Here is a tiny trained network, its code and every weight. The questions are about switching its units off for an input and a class, where a switched-off unit gives its printed mean instead of its output.

import numpy as np


def w(rows, s, z=0):
    codes = np.array(rows[::2]) - 128.0
    scale = np.full(codes.shape[1], s)
    scale[-1] = z or s
    return codes * scale


def norm(h):
    return h / np.sqrt((h * h).mean(-1, keepdims=True) + 1e-5)


def f(y):
    return y / 2 * (1 + np.tanh(0.7978845608 * (y + 0.044715 * y**3)))


def log_softmax(a):
    a = a - a.max(-1, keepdims=True)
    return a - np.log(np.exp(a).sum(-1, keepdims=True))


def net(x, mask):
    res = np.array(x, float).reshape(1, 8) / 4 @ E
    u = 0
    for l in range(4):
        y = f(norm(res) @ A[l][:, :-1].T + A[l][:, -1])
        res = res + np.where(mask[u : u + 4], y, B[l][:, -1]) @ B[l][:, :-1]
        u += 4
    return log_softmax(norm(res)[-1] @ U[:, :-1].T + U[:, -1])


A, B = {}, {}
E = w([
[140,123,124,123,125,120,116,141],'x0',
[133,123,132,120,123,120,133,135],'x1',
[89,182,63,64,127,120,123,161],'x2',
[109,139,127,144,136,136,140,112],'x3',
[87,181,61,63,127,115,121,157],'x4',
[130,133,123,126,126,129,129,130],'x5',
[116,134,130,132,132,138,134,116],'x6',
[178,70,3,130,164,65,199,77],'x7',
],0.0032)
A[0] = w([
[232,125,83,84,190,101,149,115,79],'L0N0',
[2,208,131,75,108,226,85,221,247],'L0N1',
[140,84,143,183,69,103,144,101,197],'L0N2',
[140,70,92,203,193,116,106,76,126],'L0N3',
],0.0028,0.0011)
B[0] = w([
[68,112,107,207,68,73,135,144,156],'L0N0',
[196,54,212,179,249,114,205,204,253],'L0N1',
[188,109,216,157,115,223,137,232,154],'L0N2',
[181,24,83,97,161,184,122,209,159],'L0N3',
],0.0021,0.0032)
A[1] = w([
[144,96,128,86,118,157,107,251,221],'L1N0',
[91,214,105,53,55,211,98,69,1],'L1N1',
[72,210,42,150,142,143,100,51,182],'L1N2',
[185,14,96,173,124,110,167,41,84],'L1N3',
],0.0026,0.0013)
B[1] = w([
[123,148,164,181,205,124,150,96,239],'L1N0',
[142,151,44,120,62,115,131,213,53],'L1N1',
[202,125,122,130,93,45,137,118,143],'L1N2',
[131,153,88,183,74,158,158,254,253],'L1N3',
],0.0042,0.0014)
A[2] = w([
[131,152,74,69,125,61,135,36,139],'L2N0',
[52,191,134,48,130,153,83,181,78],'L2N1',
[189,99,39,144,156,75,174,200,254],'L2N2',
[115,149,254,143,168,164,127,109,221],'L2N3',
],0.004,0.00096)
B[2] = w([
[107,137,156,64,101,117,15,112,151],'L2N0',
[185,20,103,203,112,88,249,200,148],'L2N1',
[2,118,234,104,66,164,130,101,249],'L2N2',
[200,183,92,83,163,80,70,50,253],'L2N3',
],0.0035,0.0042)
A[3] = w([
[27,101,102,117,78,142,164,155,213],'L3N0',
[111,252,121,55,205,113,126,215,254],'L3N1',
[165,142,193,101,200,48,115,82,104],'L3N2',
[173,219,250,163,180,133,39,119,131],'L3N3',
],0.0036,0.00047)
B[3] = w([
[193,181,150,214,91,137,4,69,183],'L3N0',
[166,81,102,103,201,190,206,168,192],'L3N1',
[123,131,51,104,94,93,105,95,196],'L3N2',
[56,149,66,106,77,95,114,124,254],'L3N3',
],0.0049,0.0043)
U = w([
[126,149,168,171,50,122,26,38,107],'0',
[88,195,27,9,173,79,105,130,43],'1',
[204,36,152,177,182,204,254,230,252],'2',
],0.0053,0.0015)

Each question gives the input, the list of numbers given to net, and the class t.
The units are the neurons (one row each of A and B). Each row of codes is followed by its name. A weight is (code - 128) times the scale printed after its matrix; where a second scale follows, it is the last column's (A, B and U).
mask holds one flag per neuron, layer by layer. A switched-off neuron (its flag False) gives its mean, the last column of its row in B, instead of its output. The means were averaged over made-up inputs and are rounded, as every weight is.
A unit's drop is (log p(t) with every unit on - log p(t) with that unit switched off) / (log p(t) with every unit on - log p(t) with every unit switched off).
The circuit of an input: a set's keep is (log p(t) with only the set's units on - log p(t) with every unit switched off) / (log p(t) with every unit on - log p(t) with every unit switched off). Starting from the 12 units with the biggest drops (on a tie, the unit counted first), units are removed one at a time, each time the one whose removal leaves the highest keep (on an exact tie, the one counted first), for as long as the keep stays at least 0.8.
units of the circuit, in order: the units of the circuit, biggest drop first
unit that matters most: the unit with the biggest drop
k most important neurons: the k neurons with the biggest drops, biggest first
top k neurons in layer l: the k neurons of layer l with the biggest drops, biggest first
drop when u is switched off: that unit's drop, to one decimal
input [-4,3,3,-3,-5,-5,0,5], class 0: units of the circuit, in order -> (L2N2; L3N1)
input [5,6,3,3,-3,2,6,2], class 0: top 2 neurons in layer 3 -> (L3N0; L3N1)
input [0,3,7,0,1,-3,-7,-6], class 2: 2 most important neurons -> (L2N1; L3N1)
input [0,-8,8,6,1,1,-4,-8], class 2: units of the circuit, in order -> (L2N1; L3N1)
input [-1,0,5,-6,-8,1,-6,6], class 0: units of the circuit, in order -> (L2N2; L3N1)
input [0,-1,-1,7,4,0,1,2], class 0: unit that matters most -> L2N3
input [0,1,-7,3,4,-5,-1,8], class 0: 2 most important neurons -> (L2N2; L3N0)
input [4,4,3,-1,6,-4,3,0], class 2: units of the circuit, in order -> (L3N3; L2N1)
input [-8,6,-5,7,8,1,-1,-5], class 1: 2 most important neurons -> (L0N1; L2N3)
input [7,-4,-5,-8,3,-6,8,6], class 0: 2 most important neurons -> (L2N2; L3N0)
input [1,-7,5,-1,0,3,1,4], class 0: 3 most important neurons -> (L2N2; L2N3; L3N0)
input [-8,-3,3,0,-5,3,-8,-8], class 1: top 2 neurons in layer 3 -> (L3N3; L3N0)
input [-5,8,7,0,-3,-3,0,6], class 0: 3 most important neurons -> (L2N2; L3N0; L2N3)
input [3,-8,7,7,-5,7,-4,-4], class 1: unit that matters most -> L0N1
input [-2,1,-1,-2,2,1,0,-7], class 1: top 2 neurons in layer 2 -> (L2N3; L2N2)
input [7,-8,-3,0,7,1,7,6], class 0: top 2 neurons in layer 2 -> (L2N2; L2N3)
input [-5,-2,-8,3,2,-1,6,-3], class 1: top 3 neurons in layer 3 -> (L3N3; L3N0; L3N2)
input [1,-7,1,3,8,-3,2,-5], class 2: drop when L3N1 is switched off -> 0.1
input [3,3,6,1,2,7,-7,-7], class 2: drop when L3N1 is switched off -> 0.2
input [-3,1,8,6,8,-4,-5,-8], class 2: drop when L2N1 is switched off -> 0.2
input [5,4,-4,5,6,1,-3,-5], class 1: top neuron in layer 1 -> (L1N3)
